Below is a small trained network, with its code and all its weights. Each question gives an input and a target symbol and asks what happens when units are switched off, that is, made to give their printed mean instead of their output.

import numpy as np


def w(rows, s, z=0):
    codes = np.array(rows[::2]) - 128.0
    scale = np.full(codes.shape[1], s)
    scale[-1] = z or s
    return codes * scale


def f(y):
    return y / 2 * (1 + np.tanh(0.7978845608 * (y + 0.044715 * y**3)))


def softmax(a):
    e = np.exp(a - a.max(-1, keepdims=True))
    return e / e.sum(-1, keepdims=True)


def log_softmax(a):
    a = a - a.max(-1, keepdims=True)
    return a - np.log(np.exp(a).sum(-1, keepdims=True))


def net(x, mask):
    ids = ['αδζηλμξπσφω'.index(c) for c in x.split()]
    T = len(ids)
    res = E[ids] + P[:T]
    q, k, v = (res @ M[0].T for M in (Q, K, V))
    z = softmax(np.where(np.tri(T) > 0, q @ k.T / 3**0.5, -1e9)) @ v
    res = res + np.where(mask[0], z, O[0][:, -1]) @ O[0][:, :-1]
    y = f(res @ A[0][:, :-1].T + A[0][:, -1])
    res = res + np.where(mask[1:9], y, B[0][:, -1]) @ B[0][:, :-1]
    return log_softmax(res[-1] @ U[:, :-1].T + U[:, -1])


Q, K, V, O, A, B = {}, {}, {}, {}, {}, {}
E = w([
[150,128,167,122],'α',
[176,145,127,112],'δ',
[151,92,117,124],'ζ',
[137,151,154,77],'η',
[160,78,184,145],'λ',
[80,186,196,55],'μ',
[168,178,159,120],'ξ',
[112,57,165,90],'π',
[177,130,36,42],'σ',
[161,132,166,151],'φ',
[104,106,205,4],'ω',
],0.013)
P = w([
[117,165,174,65],'0',
[216,77,100,147],'1',
[193,47,122,142],'2',
[161,34,135,130],'3',
[202,62,109,93],'4',
[185,44,130,104],'5',
[197,70,122,78],'6',
[139,17,167,125],'7',
[167,79,111,16],'8',
[174,79,118,21],'9',
[182,108,124,2],'10',
],0.0069)
Q[0] = w([
[126,67,193,173],'head 1',
[123,35,117,77],'head 1',
[64,140,2,224],'head 1',
],0.0076)
K[0] = w([
[97,146,201,176],'head 1',
[52,217,119,91],'head 1',
[169,56,4,254],'head 1',
],0.0062)
V[0] = w([
[174,109,184,204],'head 1',
[42,183,153,190],'head 1',
[196,108,4,170],'head 1',
],0.011)
O[0] = w([
[193,189,110,105,77],'head 1',
[175,165,128,31,30],'head 1',
[62,97,250,157,2],'head 1',
],0.012,0.0094)
A[0] = w([
[101,131,111,218,61],'neuron 1',
[179,78,78,102,184],'neuron 2',
[221,111,105,150,2],'neuron 3',
[156,77,68,163,73],'neuron 4',
[211,255,183,83,157],'neuron 5',
[120,145,18,198,110],'neuron 6',
[106,71,82,162,31],'neuron 7',
[108,105,101,211,80],'neuron 8',
],0.0086,0.0069)
B[0] = w([
[120,168,115,3,126],'neuron 1',
[125,199,187,191,250],'neuron 2',
[207,8,52,46,134],'neuron 3',
[117,223,181,87,179],'neuron 4',
[197,18,1,148,133],'neuron 5',
[114,119,217,56,192],'neuron 6',
[126,190,123,123,140],'neuron 7',
[171,126,74,41,139],'neuron 8',
],0.0087,0.012)
U = w([
[133,115,113,165,92],'α',
[113,114,137,170,85],'δ',
[98,89,163,158,179],'ζ',
[111,131,127,131,127],'η',
[147,100,139,135,58],'λ',
[150,148,104,63,3],'μ',
[141,127,100,161,68],'ξ',
[125,128,170,108,82],'π',
[64,62,159,76,238],'σ',
[144,118,113,159,99],'φ',
[108,185,167,10,152],'ω',
],0.011,0.0053)

Each question gives the input, a string of symbols that net reads in full, and the target symbol t.
The units are the heads (3 rows each of Q, K, V and O) and the neurons (one row each of A and B). Each row of codes is followed by its name. A weight is (code - 128) times the scale printed after its matrix; where a second scale follows, it is the last column's (O, A, B and U).
mask holds one flag per unit, heads first, then neurons. A switched-off unit (its flag False) gives its mean, the last column of its rows in O or B, instead of its output. The means were averaged over made-up inputs and are rounded, as every weight is.
A unit's drop is (log p(t) with every unit on - log p(t) with that unit switched off) / (log p(t) with every unit on - log p(t) with every unit switched off).
The circuit of an input: a set's keep is (log p(t) with only the set's units on - log p(t) with every unit switched off) / (log p(t) with every unit on - log p(t) with every unit switched off). Starting from all 9 units, units are removed one at a time, each time the one whose removal leaves the highest keep (on an exact tie, the one counted first), for as long as the keep stays at least 0.8.
units of the circuit, in order: the units of the circuit, biggest drop first
unit that matters most: the unit with the biggest drop
k most important neurons: the k neurons with the biggest drops, biggest first
drop of u: that unit's drop, to one decimal
input ω μ ζ ξ ω π ω ζ ω π, target ω: 3 most important neurons	[neuron 4; neuron 6; neuron 7]
input ω π φ ω μ δ, target ω: units of the circuit, in order	[neuron 6; head 1; neuron 4]
input σ δ λ ζ ζ, target σ: units of the circuit, in order	[head 1; neuron 2]
input ω ω η η ω σ, target ω: 2 most important neurons	[neuron 6; neuron 4]
input ω φ ω ξ φ, target ω: unit that matters most	neuron 6
input μ σ ζ ζ σ λ ω φ π, target ω: units of the circuit, in order	[head 1; neuron 4]
input ω α ζ, target ω: units of the circuit, in order	[neuron 6; neuron 4; head 1]
input ω σ η, target ω: units of the circuit, in order	[head 1; neuron 6; neuron 4]
input μ ζ α, target μ: 2 most important neurons	[neuron 3; neuron 5]
input μ ω ξ μ λ ζ ω, target μ: units of the circuit, in order	[head 1; neuron 5]
input ω η η α ω ξ, target ω: 3 most important neurons	[neuron 6; neuron 4; neuron 5]
input σ ξ σ ζ σ σ δ σ, target σ: 2 most important neurons	[neuron 2; neuron 1]
input ω ω σ α φ δ, target ω: units of the circuit, in order	[neuron 6; neuron 4; head 1]
input α ζ μ ω ω μ μ ω ω ζ ζ, target ω: units of the circuit, in order	[neuron 6; head 1; neuron 4]
input α σ μ α σ σ σ, target σ: most important neuron	[neuron 2]
input ω σ ω η α ω ξ π λ, target ω: 3 most important neurons	[neuron 4; neuron 6; neuron 5]
input σ δ ζ ζ δ, target σ: 3 most important neurons	[neuron 2; neuron 1; neuron 8]
input ω η η, target ω: drop of neuron 4	0.3
input ω φ ξ ω ω δ σ η φ, target ω: drop of head 1	0.7
input λ σ ζ σ σ ζ α ζ η, target σ: drop of neuron 8	0.0
